Below are the code and all the weights of a small trained network. Each question names an input and a target symbol and asks about switching units off, where a switched-off unit gives its printed mean instead of its output.

import numpy as np


def w(rows, s, z=0):
    codes = np.array(rows[::2]) - 128.0
    scale = np.full(codes.shape[1], s)
    scale[-1] = z or s
    return codes * scale


def f(y):
    return np.maximum(y, 0)


def softmax(a):
    e = np.exp(a - a.max(-1, keepdims=True))
    return e / e.sum(-1, keepdims=True)


def log_softmax(a):
    a = a - a.max(-1, keepdims=True)
    return a - np.log(np.exp(a).sum(-1, keepdims=True))


def net(x, mask):
    ids = ['αβγδεζηθλμξπστφω'.index(c) for c in x.split()]
    T = len(ids)
    res = E[ids] + P[:T]
    u = 0
    for l in range(2):
        r = res
        for j in range(3):
            rows = slice(3 * j, 3 * j + 3)
            q, k, v = (r @ M[l][rows].T for M in (Q, K, V))
            z = softmax(np.where(np.tri(T) > 0, q @ k.T / 3**0.5, -1e9)) @ v
            o = O[l][rows]
            res = res + np.where(mask[u + j], z, o[:, -1]) @ o[:, :-1]
        u += 3
        y = f(res @ A[l][:, :-1].T + A[l][:, -1])
        res = res + np.where(mask[u : u + 8], y, B[l][:, -1]) @ B[l][:, :-1]
        u += 8
    return log_softmax(res[-1] @ U[:, :-1].T + U[:, -1])


Q, K, V, O, A, B = {}, {}, {}, {}, {}, {}
E = w([
[89,115,187,112,162,182,80],'α',
[170,102,58,196,203,181,81],'β',
[180,54,80,143,164,120,101],'γ',
[97,70,239,187,126,120,205],'δ',
[109,214,78,11,105,160,48],'ε',
[207,95,166,183,143,90,140],'ζ',
[145,54,124,166,7,125,157],'η',
[190,125,25,102,93,89,124],'θ',
[134,219,154,194,52,146,138],'λ',
[96,44,176,145,70,95,76],'μ',
[234,197,128,178,109,134,203],'ξ',
[77,202,142,174,184,24,49],'π',
[192,151,116,96,207,154,154],'σ',
[139,181,153,152,189,230,130],'τ',
[145,91,103,80,107,164,75],'φ',
[158,152,180,41,74,114,125],'ω',
],0.013)
P = w([
[77,20,181,69,130,132,255],'0',
[225,133,180,110,119,106,115],'1',
[213,116,191,102,119,119,106],'2',
[212,119,195,111,117,130,80],'3',
[225,120,191,108,117,137,75],'4',
[232,117,202,109,118,138,66],'5',
],0.0053)
Q[0] = w([
[124,125,151,103,135,65,97],'L0H1',
[49,136,114,139,143,87,194],'L0H1',
[157,152,100,56,100,183,83],'L0H1',
[168,140,151,141,138,138,98],'L0H2',
[142,100,159,91,95,127,87],'L0H2',
[102,116,2,103,189,120,113],'L0H2',
[90,112,173,74,91,128,105],'L0H3',
[94,128,171,92,107,117,152],'L0H3',
[150,142,109,154,116,157,135],'L0H3',
],0.008)
K[0] = w([
[124,76,169,139,134,101,152],'L0H1',
[196,111,125,89,89,212,172],'L0H1',
[67,162,109,116,147,97,107],'L0H1',
[115,174,168,115,159,110,115],'L0H2',
[123,149,116,138,106,93,91],'L0H2',
[188,139,139,96,93,245,152],'L0H2',
[106,127,174,71,121,132,117],'L0H3',
[95,136,188,86,87,120,159],'L0H3',
[168,140,145,150,137,109,99],'L0H3',
],0.011)
V[0] = w([
[93,208,117,193,170,2,151],'L0H1',
[51,139,87,112,114,219,140],'L0H1',
[132,86,102,109,83,246,185],'L0H1',
[168,86,71,141,71,83,133],'L0H2',
[141,212,159,169,157,24,71],'L0H2',
[201,109,160,123,111,200,175],'L0H2',
[73,129,188,56,91,131,136],'L0H3',
[69,138,168,115,140,157,134],'L0H3',
[93,177,101,110,127,126,125],'L0H3',
],0.0055)
O[0] = w([
[58,187,138,194,71,21,89,5],'L0H1',
[74,139,122,105,104,204,162,61],'L0H1',
[154,58,105,67,99,253,170,138],'L0H1',
[161,158,143,89,79,167,117,125],'L0H2',
[150,181,18,121,204,79,68,116],'L0H2',
[168,86,184,116,143,152,190,208],'L0H2',
[139,163,159,123,114,107,66,198],'L0H3',
[91,140,122,70,93,116,47,110],'L0H3',
[101,134,131,148,67,154,132,86],'L0H3',
],0.0052,0.0029)
A[0] = w([
[81,106,105,139,84,73,113,165],'L0N1',
[119,17,108,126,130,183,56,134],'L0N2',
[144,70,174,65,238,254,124,197],'L0N3',
[45,170,148,140,125,90,105,138],'L0N4',
[96,86,143,160,63,80,112,154],'L0N5',
[91,227,43,80,142,141,57,229],'L0N6',
[139,85,166,96,2,185,111,133],'L0N7',
[184,142,207,240,144,163,164,254],'L0N8',
],0.008,0.0028)
B[0] = w([
[109,141,167,191,173,174,91,138],'L0N1',
[3,37,20,137,184,126,66,166],'L0N2',
[85,242,76,111,120,27,186,252],'L0N3',
[193,136,106,210,152,144,114,142],'L0N4',
[106,105,195,149,204,224,160,140],'L0N5',
[146,59,185,72,241,182,169,174],'L0N6',
[133,143,105,121,59,154,18,200],'L0N7',
[82,124,216,173,151,149,215,195],'L0N8',
],0.0067,0.011)
Q[1] = w([
[153,134,129,109,191,2,71],'L1H1',
[145,99,52,79,87,144,124],'L1H1',
[154,104,158,133,213,71,68],'L1H1',
[172,159,82,131,175,28,118],'L1H2',
[119,75,114,107,109,176,64],'L1H2',
[133,130,122,95,109,176,105],'L1H2',
[138,167,34,122,151,150,178],'L1H3',
[163,216,138,91,125,128,118],'L1H3',
[143,88,117,128,217,137,39],'L1H3',
],0.0088)
K[1] = w([
[101,101,126,59,207,34,132],'L1H1',
[248,94,114,92,107,158,59],'L1H1',
[54,97,126,111,200,18,118],'L1H1',
[155,161,36,140,214,94,101],'L1H2',
[90,80,98,107,56,140,101],'L1H2',
[149,119,115,82,44,137,133],'L1H2',
[156,195,24,179,254,159,136],'L1H3',
[172,239,106,68,104,138,102],'L1H3',
[49,51,46,51,132,125,93],'L1H3',
],0.0073)
V[1] = w([
[178,122,145,192,156,124,36],'L1H1',
[114,22,107,98,74,127,111],'L1H1',
[44,228,132,204,88,185,154],'L1H1',
[226,128,85,225,112,125,58],'L1H2',
[66,159,180,174,110,107,88],'L1H2',
[126,64,121,125,121,104,38],'L1H2',
[148,125,198,47,31,28,111],'L1H3',
[56,183,75,93,84,213,155],'L1H3',
[202,115,51,92,129,3,202],'L1H3',
],0.0059)
O[1] = w([
[168,123,140,219,24,208,181,20],'L1H1',
[149,42,100,101,167,105,113,78],'L1H1',
[117,174,86,158,174,245,146,139],'L1H1',
[99,101,41,115,164,183,180,2],'L1H2',
[86,163,111,131,109,210,102,116],'L1H2',
[112,106,84,139,155,145,46,57],'L1H2',
[186,163,209,206,117,81,11,202],'L1H3',
[242,126,103,154,215,202,172,200],'L1H3',
[167,135,88,132,102,3,163,175],'L1H3',
],0.0054,0.0053)
A[1] = w([
[244,171,242,75,84,179,50,238],'L1N1',
[153,102,49,39,50,117,43,150],'L1N2',
[76,125,168,140,130,43,88,243],'L1N3',
[255,104,156,179,149,67,161,154],'L1N4',
[206,146,162,163,76,194,70,181],'L1N5',
[29,121,237,171,137,116,127,191],'L1N6',
[189,42,170,86,153,137,180,254],'L1N7',
[113,112,126,196,220,247,147,155],'L1N8',
],0.006,0.0034)
B[1] = w([
[32,80,129,95,74,122,183,253],'L1N1',
[202,184,92,60,87,178,135,181],'L1N2',
[73,159,94,163,162,66,35,188],'L1N3',
[168,60,167,200,101,103,125,192],'L1N4',
[86,122,66,179,105,125,171,178],'L1N5',
[83,160,148,150,131,190,71,170],'L1N6',
[191,2,167,93,123,129,109,172],'L1N7',
[190,129,80,68,57,166,138,169],'L1N8',
],0.0074,0.014)
U = w([
[68,205,123,129,196,82,66,99],'α',
[63,100,59,131,150,116,206,151],'β',
[107,35,81,145,171,43,105,117],'γ',
[79,149,222,124,143,137,116,2],'δ',
[163,118,182,32,159,143,124,206],'ε',
[138,87,181,208,128,96,88,207],'ζ',
[176,60,100,148,94,162,144,185],'η',
[254,84,123,130,87,99,110,74],'θ',
[93,168,98,150,84,167,172,95],'λ',
[94,87,116,142,143,143,40,52],'μ',
[168,94,194,125,103,136,207,37],'ξ',
[161,152,116,153,127,122,112,196],'π',
[220,197,144,116,136,48,158,158],'σ',
[126,218,138,103,139,131,175,100],'τ',
[207,206,35,107,112,109,69,134],'φ',
[110,144,130,119,36,66,108,172],'ω',
],0.0078,0.0031)

Each question gives the input, a string of symbols that net reads in full, and the target symbol t.
The units are the heads (3 rows each of Q, K, V and O) and the neurons (one row each of A and B). Each row of codes is followed by its name. A weight is (code - 128) times the scale printed after its matrix; where a second scale follows, it is the last column's (O, A, B and U).
mask holds one flag per unit, layer by layer, with each layer's heads first. A switched-off unit (its flag False) gives its mean, the last column of its rows in O or B, instead of its output. The means were averaged over made-up inputs and are rounded, as every weight is.
A unit's drop is (log p(t) with every unit on - log p(t) with that unit switched off) / (log p(t) with every unit on - log p(t) with every unit switched off).
The circuit of an input: a set's keep is (log p(t) with only the set's units on - log p(t) with every unit switched off) / (log p(t) with every unit on - log p(t) with every unit switched off). Starting from the 12 units with the biggest drops (on a tie, the unit counted first), units are removed one at a time, each time the one whose removal leaves the highest keep (on an exact tie, the one counted first), for as long as the keep stays at least 0.8.
circuit, biggest first: the units of the circuit, biggest drop first
most important unit: the unit with the biggest drop
k most important neurons: the k neurons with the biggest drops, biggest first
top k neurons in layer l: the k neurons of layer l with the biggest drops, biggest first
heads that matter: for each layer, one digit per head in row order, 1 if its drop is at least 0.15 and else 0, layers parted by /
input ε π λ ω ε, target η: 2 most important neurons -> [L0N3; L0N6]
input ω ε ω δ α π, target ζ: circuit, biggest first -> [L1N2; L0N3]
input σ π ω β ε β, target α: heads that matter -> 100 / 101
input ω δ ω, target ω: heads that matter -> 000 / 001
input φ β τ β, target β: circuit, biggest first -> [L1H3; L0N2; L0H3]
input ω ω γ, target γ: heads that matter -> 000 / 000
input δ ω μ δ, target δ: most important unit -> L0N8
input ω π σ σ μ, target ζ: top 2 neurons in layer 1 -> [L1N4; L1N2]
input α ε β, target β: circuit, biggest first -> [L1H3; L0N2; L0H3]
input π ε ω ε ω, target λ: 2 most important neurons -> [L0N4; L0N1]
input π γ σ ε, target λ: 2 most important neurons -> [L0N4; L0N1]
input π ε ξ ω, target λ: 3 most important neurons -> [L0N4; L0N1; L0N3]
input ε γ σ ε δ, target δ: heads that matter -> 000 / 001
input π σ φ, target λ: heads that matter -> 100 / 100
input γ δ π ω ξ σ, target γ: most important unit -> L0N3
input ε δ ε ω π, target η: top 3 neurons in layer 0 -> [L0N3; L0N7; L0N4]
input ε η φ ω, target ω: 2 most important neurons -> [L1N1; L0N2]
input σ δ π ω θ, target α: heads that matter -> 100 / 101
input σ α π ζ η ξ, target α: heads that matter -> 110 / 101
input σ δ ε β ξ, target ξ: 2 most important neurons -> [L0N8; L0N3]
input ε μ π ω, target η: most important unit -> L0H2
input ω α ω γ π, target ζ: top 3 neurons in layer 0 -> [L0N7; L0N3; L0N6]
input ω π φ ξ ω β, target ζ: top 2 neurons in layer 1 -> [L1N4; L1N2]
input γ ε α ζ π, target γ: heads that matter -> 011 / 101
input η ω ω λ, target λ: 3 most important neurons -> [L0N8; L1N5; L0N6]
input δ μ γ ω η, target η: heads that matter -> 000 / 100
input η σ ω σ ζ, target ζ: most important unit -> L1N4
input γ γ σ τ, target τ: 2 most important neurons -> [L0N8; L0N3]
input δ ζ θ, target θ: 2 most important neurons -> [L0N3; L0N8]
input ε σ λ ζ, target ζ: top 3 neurons in layer 1 -> [L1N4; L1N2; L1N6]
